Below are the code and all the weights of a small trained network. Each question names an input and a target symbol and asks about switching units off, where a switched-off unit gives its printed mean instead of its output.

import numpy as np


def w(rows, s, z=0):
    codes = np.array(rows[::2]) - 128.0
    scale = np.full(codes.shape[1], s)
    scale[-1] = z or s
    return codes * scale


def f(y):
    return y / 2 * (1 + np.tanh(0.7978845608 * (y + 0.044715 * y**3)))


def softmax(a):
    e = np.exp(a - a.max(-1, keepdims=True))
    return e / e.sum(-1, keepdims=True)


def log_softmax(a):
    a = a - a.max(-1, keepdims=True)
    return a - np.log(np.exp(a).sum(-1, keepdims=True))


def net(x, mask):
    ids = ['ΓΘαεμψ'.index(c) for c in x.split()]
    T = len(ids)
    res = E[ids] + P[:T]
    u = 0
    for l in range(2):
        q, k, v = (res @ M[l].T for M in (Q, K, V))
        z = softmax(np.where(np.tri(T) > 0, q @ k.T / 2**0.5, -1e9)) @ v
        res = res + np.where(mask[u], z, O[l][:, -1]) @ O[l][:, :-1]
        u += 1
        y = f(res @ A[l][:, :-1].T + A[l][:, -1])
        res = res + np.where(mask[u : u + 12], y, B[l][:, -1]) @ B[l][:, :-1]
        u += 12
    return log_softmax(res[-1] @ U[:, :-1].T + U[:, -1])


Q, K, V, O, A, B = {}, {}, {}, {}, {}, {}
E = w([
[135,158,119,134,115,141,93,157],'Γ',
[126,130,253,170,153,149,128,153],'Θ',
[148,118,101,88,193,94,169,163],'α',
[162,160,192,94,89,83,90,140],'ε',
[199,168,153,139,140,57,151,128],'μ',
[107,138,119,159,220,25,88,124],'ψ',
],0.022)
P = w([
[165,2,80,157,217,121,84,108],'0',
[190,123,98,158,145,188,32,144],'1',
[197,150,112,212,160,185,52,118],'2',
[144,167,121,170,146,134,110,81],'3',
[132,200,115,170,105,121,123,75],'4',
[83,191,128,97,156,140,130,143],'5',
[86,205,135,141,125,120,137,143],'6',
[74,223,118,166,101,81,138,147],'7',
[68,240,136,149,105,104,134,177],'8',
[91,199,30,112,109,95,172,199],'9',
],0.0075)
Q[0] = w([
[116,27,126,131,89,120,155,1],'0.h1',
[73,163,109,131,105,122,147,146],'0.h1',
],0.0097)
K[0] = w([
[166,1,90,137,136,216,92,104],'0.h1',
[100,129,187,131,117,142,193,244],'0.h1',
],0.0061)
V[0] = w([
[67,219,173,1,43,219,181,43],'0.h1',
[129,76,118,178,147,221,111,175],'0.h1',
],0.0065)
O[0] = w([
[150,86,111,176,87,6,97,184,2],'0.h1',
[48,77,150,70,97,168,87,244,74],'0.h1',
],0.011,0.0091)
A[0] = w([
[161,157,187,105,114,63,90,156,163],'0.n1',
[48,84,49,42,136,113,189,205,231],'0.n2',
[108,155,137,118,55,199,87,192,254],'0.n3',
[136,135,28,182,254,121,148,170,196],'0.n4',
[121,165,110,133,94,104,92,69,87],'0.n5',
[188,158,148,182,121,181,181,122,49],'0.n6',
[109,151,166,136,158,72,141,132,238],'0.n7',
[187,79,227,135,166,153,87,75,109],'0.n8',
[51,163,161,121,202,143,87,145,115],'0.n9',
[174,94,158,118,165,92,139,33,88],'0.n10',
[137,166,115,103,169,123,220,165,135],'0.n11',
[134,130,147,193,93,182,181,101,84],'0.n12',
],0.0075,0.00099)
B[0] = w([
[90,164,139,254,67,114,125,153,159],'0.n1',
[148,216,65,183,68,186,145,151,146],'0.n2',
[119,116,47,125,14,150,219,110,168],'0.n3',
[136,149,237,138,91,112,95,56,253],'0.n4',
[107,95,87,124,117,178,149,112,167],'0.n5',
[115,150,151,49,180,109,161,133,237],'0.n6',
[65,175,76,211,118,143,27,116,178],'0.n7',
[60,187,151,21,29,85,116,165,212],'0.n8',
[45,121,101,142,70,130,143,106,217],'0.n9',
[133,90,198,42,97,185,144,154,230],'0.n10',
[130,97,181,254,140,195,199,138,232],'0.n11',
[62,116,56,142,254,77,126,160,163],'0.n12',
],0.0058,0.0073)
Q[1] = w([
[175,26,100,162,174,114,113,254],'1.h1',
[79,173,139,176,50,118,131,118],'1.h1',
],0.0074)
K[1] = w([
[142,54,93,2,59,197,129,171],'1.h1',
[163,68,129,155,200,25,103,175],'1.h1',
],0.0063)
V[1] = w([
[220,199,168,141,142,146,255,179],'1.h1',
[132,197,241,110,62,49,146,190],'1.h1',
],0.0044)
O[1] = w([
[80,82,210,234,128,172,49,170,255],'1.h1',
[123,250,248,119,122,133,90,140,196],'1.h1',
],0.013,0.0058)
A[1] = w([
[111,22,30,162,108,86,171,15,191],'1.n1',
[254,110,87,156,88,135,182,132,163],'1.n2',
[135,116,129,190,48,208,100,203,219],'1.n3',
[116,151,76,49,99,78,95,102,72],'1.n4',
[149,91,171,31,114,140,119,122,144],'1.n5',
[168,168,116,102,179,148,196,150,206],'1.n6',
[113,184,136,106,134,150,109,70,187],'1.n7',
[167,115,168,115,206,197,148,89,187],'1.n8',
[77,111,151,209,84,74,45,68,220],'1.n9',
[72,152,149,127,117,167,77,213,254],'1.n10',
[124,132,124,68,111,204,147,143,109],'1.n11',
[101,74,122,202,136,142,149,193,127],'1.n12',
],0.008,0.002)
B[1] = w([
[68,130,31,164,178,129,162,203,139],'1.n1',
[91,102,138,117,160,99,174,154,131],'1.n2',
[103,128,121,127,142,164,178,145,228],'1.n3',
[52,110,164,120,130,136,120,63,143],'1.n4',
[221,177,144,62,81,48,148,181,148],'1.n5',
[73,73,169,255,89,56,60,75,165],'1.n6',
[172,91,139,187,104,141,114,125,250],'1.n7',
[158,161,125,158,165,90,48,167,247],'1.n8',
[149,55,79,55,124,127,146,145,229],'1.n9',
[168,101,139,100,166,116,157,163,253],'1.n10',
[83,126,167,82,165,130,108,72,175],'1.n11',
[85,196,74,170,61,150,132,110,154],'1.n12',
],0.0065,0.013)
U = w([
[100,193,86,48,222,50,240,211,105],'Γ',
[219,108,151,58,35,109,202,140,176],'Θ',
[95,131,81,166,85,170,125,158,254],'α',
[224,161,94,96,148,55,4,221,207],'ε',
[183,5,161,169,136,155,28,175,77],'μ',
[64,164,113,119,105,4,25,45,30],'ψ',
],0.0046,0.002)

Each question gives the input, a string of symbols that net reads in full, and the target symbol t.
The units are the heads (2 rows each of Q, K, V and O) and the neurons (one row each of A and B). Each row of codes is followed by its name. A weight is (code - 128) times the scale printed after its matrix; where a second scale follows, it is the last column's (O, A, B and U).
mask holds one flag per unit, layer by layer, with each layer's heads first. A switched-off unit (its flag False) gives its mean, the last column of its rows in O or B, instead of its output. The means were averaged over made-up inputs and are rounded, as every weight is.
A unit's drop is (log p(t) with every unit on - log p(t) with that unit switched off) / (log p(t) with every unit on - log p(t) with every unit switched off).
The circuit of an input: a set's keep is (log p(t) with only the set's units on - log p(t) with every unit switched off) / (log p(t) with every unit on - log p(t) with every unit switched off). Starting from the 12 units with the biggest drops (on a tie, the unit counted first), units are removed one at a time, each time the one whose removal leaves the highest keep (on an exact tie, the one counted first), for as long as the keep stays at least 0.8.
units of the circuit, in order: the units of the circuit, biggest drop first
unit that matters most: the unit with the biggest drop
k most important neurons: the k neurons with the biggest drops, biggest first
drop of u: that unit's drop, to one decimal
input μ α Γ μ α, target μ: units of the circuit, in order : [1.h1, 0.n11, 0.h1]
input Γ μ μ ε Γ μ μ μ α ε, target μ: units of the circuit, in order : [1.h1, 0.n8]
input Θ α Θ Γ ε ε Γ, target ε: units of the circuit, in order : [0.h1, 1.h1]
input Θ Γ Γ Γ Γ Γ Θ α Γ α, target α: units of the circuit, in order : [0.n2, 0.n11, 1.n12, 0.n6]
input ψ μ α μ μ ε, target μ: units of the circuit, in order : [0.h1, 1.h1]
input Θ ε Θ, target ε: units of the circuit, in order : [1.h1, 0.n11, 0.n8]
input α Θ Γ, target α: units of the circuit, in order : [0.h1, 0.n3, 1.h1, 1.n12]
input Γ Θ Γ Θ, target Θ: 2 most important neurons : [0.n8, 1.n8]
input μ Γ Θ α Γ Γ ε Θ ψ α, target ψ: units of the circuit, in order : [1.n6, 1.h1, 0.n4, 1.n10]
input Γ ε ε, target Θ: units of the circuit, in order : [1.n8, 0.n8, 1.h1]
input ψ ψ Γ Θ, target ψ: unit that matters most : 1.n6
input ψ Γ Γ, target ψ: 2 most important neurons : [0.n8, 1.n6]
input α Γ Γ, target α: 2 most important neurons : [0.n3, 1.n12]
input Γ α ψ, target ψ: unit that matters most : 1.h1
input α α ε, target Θ: 2 most important neurons : [1.n8, 0.n8]
input μ μ ε α Γ Θ ψ μ Θ, target ψ: 2 most important neurons : [1.n6, 0.n10]
input μ α ε μ Θ Θ ψ ε, target ψ: drop of 1.n11 : -0.1
input Γ Γ ε Θ, target Γ: drop of 1.n7 : -0.1
input ε α Θ Γ Γ μ μ μ, target μ: drop of 0.n7 : -0.1
input Γ Γ Γ, target Γ: unit that matters most : 0.h1
